[[ 1.59  0.88]
 [-1.73  0.89]
 [-0.19  3.98]
 [ 5.27 -2.49]
 [ 2.19 -4.95]
 [ 3.30  3.29]
 [ 0.27  1.82]
 [ 2.95  0.06]
 [ 1.98 -6.70]]
:
[[ 1.59  0.88]
 [-0.19  3.98]
 [ 2.19 -4.95]
 [ 0.27  1.82]
 [ 1.98 -6.70]]

[[ 0.37 -1.01  0.82 -1.65  3.59]
 [ 1.99  5.80  2.12 -2.27 -3.72]
 [ 0.27 -2.32 -0.82 -2.24  0.16]]
:
[[ 0.37 -1.01  0.82 -1.65  3.59]
 [ 0.27 -2.32 -0.82 -2.24  0.16]]

[[-2.34 -0.40 -1.08 -0.53 -0.47 -0.28 -0.73  0.33 -1.53 -0.60 -1.45 -1.08
  -0.50]
 [-2.79  1.39  1.07 -0.13  0.60 -0.42  0.17  0.13 -0.10  0.10 -0.01 -0.37
   0.12]
 [-6.82  2.84  2.08  0.38  0.52 -0.46 -0.76 -1.12 -0.16 -1.65 -1.05 -1.66
   0.13]]
:
[[-2.34 -0.40 -1.08 -0.53 -0.47 -0.28 -0.73  0.33 -1.53 -0.60 -1.45 -1.08
  -0.50]
 [-6.82  2.84  2.08  0.38  0.52 -0.46 -0.76 -1.12 -0.16 -1.65 -1.05 -1.66
   0.13]]

[[ 2.73 -7.25 -6.98 -2.35]
 [ 0.27 -3.55 -3.37 -5.96]
 [-0.24 -5.82 -5.82  0.62]]
:
[[ 2.73 -7.25 -6.98 -2.35]
 [-0.24 -5.82 -5.82  0.62]]

[[ 4.47 -1.63 -2.63]
 [-5.15  1.88  3.03]
 [ 5.56 -2.03 -3.28]
 [-0.66  0.24  0.38]]
:
[[ 4.47 -1.63 -2.63]
 [ 5.56 -2.03 -3.28]]

[[ 0.47 -2.74]
 [-3.24  1.90]
 [ 5.43 -1.47]
 [-5.64  1.18]
 [-0.59  6.15]]
:
[[ 0.47 -2.74]
 [ 5.43 -1.47]
 [-0.59  6.15]]
